Below are the code and all the weights of a small trained network. Each question names an input and a class and asks about switching units off, where a switched-off unit gives its printed mean instead of its output.

import numpy as np


def w(rows, s, z=0):
    codes = np.array(rows[::2]) - 128.0
    scale = np.full(codes.shape[1], s)
    scale[-1] = z or s
    return codes * scale


def norm(h):
    return h / np.sqrt((h * h).mean(-1, keepdims=True) + 1e-5)


def f(y):
    return y / 2 * (1 + np.tanh(0.7978845608 * (y + 0.044715 * y**3)))


def log_softmax(a):
    a = a - a.max(-1, keepdims=True)
    return a - np.log(np.exp(a).sum(-1, keepdims=True))


def net(x, mask):
    res = np.array(x, float).reshape(1, 8) / 4 @ E
    u = 0
    for l in range(2):
        y = f(norm(res) @ A[l][:, :-1].T + A[l][:, -1])
        res = res + np.where(mask[u : u + 7], y, B[l][:, -1]) @ B[l][:, :-1]
        u += 7
    return log_softmax(norm(res)[-1] @ U[:, :-1].T + U[:, -1])


A, B = {}, {}
E = w([
[127,129,128,127,132],'x0',
[99,123,200,80,74],'x1',
[131,125,131,131,131],'x2',
[194,97,167,162,151],'x3',
[127,130,132,127,128],'x4',
[127,125,128,130,129],'x5',
[76,3,93,139,126],'x6',
[115,141,139,244,51],'x7',
],0.003)
A[0] = w([
[92,121,119,178,95,106],'L0N0',
[207,94,188,157,160,202],'L0N1',
[168,134,43,187,212,112],'L0N2',
[116,107,230,74,72,140],'L0N3',
[22,194,59,81,94,93],'L0N4',
[102,161,137,148,68,104],'L0N5',
[93,2,64,117,133,4],'L0N6',
],0.0066,0.002)
B[0] = w([
[150,99,172,137,125,165],'L0N0',
[64,124,106,169,209,236],'L0N1',
[52,163,81,106,51,233],'L0N2',
[39,175,2,169,140,234],'L0N3',
[149,102,139,209,241,220],'L0N4',
[165,100,101,142,110,168],'L0N5',
[54,113,189,142,124,252],'L0N6',
],0.0059,0.0024)
A[1] = w([
[154,230,141,136,130,90],'L1N0',
[187,115,83,121,24,186],'L1N1',
[127,95,104,2,187,164],'L1N2',
[184,211,164,115,136,59],'L1N3',
[91,196,111,96,142,173],'L1N4',
[60,121,145,223,210,251],'L1N5',
[166,166,153,108,126,150],'L1N6',
],0.0068,0.0024)
B[1] = w([
[63,1,139,90,157,153],'L1N0',
[163,142,171,69,123,129],'L1N1',
[187,156,167,246,55,160],'L1N2',
[57,66,183,146,166,136],'L1N3',
[137,107,102,110,69,170],'L1N4',
[183,153,141,58,141,255],'L1N5',
[118,79,167,165,121,126],'L1N6',
],0.0068,0.0079)
U = w([
[15,34,184,144,149,119],'0',
[222,166,167,221,30,146],'1',
[63,199,1,118,80,66],'2',
[154,155,129,84,114,252],'3',
[197,155,120,98,210,77],'4',
[151,148,134,72,109,131],'5',
],0.0074,0.0023)

Each question gives the input, the list of numbers given to net, and the class t.
The units are the neurons (one row each of A and B). Each row of codes is followed by its name. A weight is (code - 128) times the scale printed after its matrix; where a second scale follows, it is the last column's (A, B and U).
mask holds one flag per neuron, layer by layer. A switched-off neuron (its flag False) gives its mean, the last column of its row in B, instead of its output. The means were averaged over made-up inputs and are rounded, as every weight is.
A unit's drop is (log p(t) with every unit on - log p(t) with that unit switched off) / (log p(t) with every unit on - log p(t) with every unit switched off).
The circuit of an input: a set's keep is (log p(t) with only the set's units on - log p(t) with every unit switched off) / (log p(t) with every unit on - log p(t) with every unit switched off). Starting from the 12 units with the biggest drops (on a tie, the unit counted first), units are removed one at a time, each time the one whose removal leaves the highest keep (on an exact tie, the one counted first), for as long as the keep stays at least 0.8.
circuit, biggest first: the units of the circuit, biggest drop first
k most important neurons: the k neurons with the biggest drops, biggest first
top k neurons in layer l: the k neurons of layer l with the biggest drops, biggest first
input [5,-2,-2,-7,-5,0,4,7], class 1: top 3 neurons in layer 0 -> [L0N1, L0N3, L0N0]
input [-3,7,7,-4,0,-5,-7,1], class 0: circuit, biggest first -> [L1N0, L1N5]
input [4,-2,1,5,-1,5,-5,-7], class 1: top neuron in layer 0 -> [L0N4]
input [3,8,6,0,-4,3,6,-3], class 2: top 2 neurons in layer 1 -> [L1N0, L1N3]
input [-6,1,8,8,1,7,-1,-8], class 1: 2 most important neurons -> [L1N2, L0N4]
input [-5,6,-5,8,-8,5,0,4], class 4: circuit, biggest first -> [L1N5, L0N1]
input [-6,-8,5,3,8,3,-7,-2], class 2: top 2 neurons in layer 0 -> [L0N2, L0N1]
input [7,5,1,-8,-2,3,2,4], class 4: top 2 neurons in layer 0 -> [L0N4, L0N2]
input [-2,4,4,-6,-6,-1,-4,-1], class 4: 2 most important neurons -> [L0N4, L0N2]
input [-7,-5,5,5,5,-4,-7,6], class 0: circuit, biggest first -> [L1N0, L0N4, L1N3, L1N2]
input [-1,-4,0,-5,-3,6,3,4], class 4: top 3 neurons in layer 0 -> [L0N4, L0N3, L0N0]
input [0,-3,-6,8,-4,-8,-8,-7], class 0: circuit, biggest first -> [L1N3, L1N0, L1N5]
input [-6,4,-5,2,-6,2,4,-6], class 1: 2 most important neurons -> [L1N2, L0N2]
input [2,-8,7,7,-6,2,-2,7], class 2: 2 most important neurons -> [L0N2, L0N1]
input [-6,8,4,0,8,-6,-4,6], class 2: circuit, biggest first -> [L0N3]
input [3,-8,7,0,5,-3,6,-6], class 2: 2 most important neurons -> [L0N2, L1N0]
input [4,-1,2,-6,0,-5,-6,-3], class 0: circuit, biggest first -> [L1N0, L0N3, L1N5]
input [-4,-7,-6,5,6,7,5,-2], class 2: 3 most important neurons -> [L0N2, L1N0, L0N4]
input [-1,7,8,-2,6,3,-6,4], class 2: 2 most important neurons -> [L0N3, L1N5]
input [-6,1,3,1,3,4,3,-6], class 1: circuit, biggest first -> [L1N2]
input [6,-8,-8,8,-1,-7,7,-2], class 2: top 3 neurons in layer 0 -> [L0N2, L0N4, L0N0]
input [-5,-2,-7,-6,3,2,-3,3], class 4: 2 most important neurons -> [L0N4, L1N2]
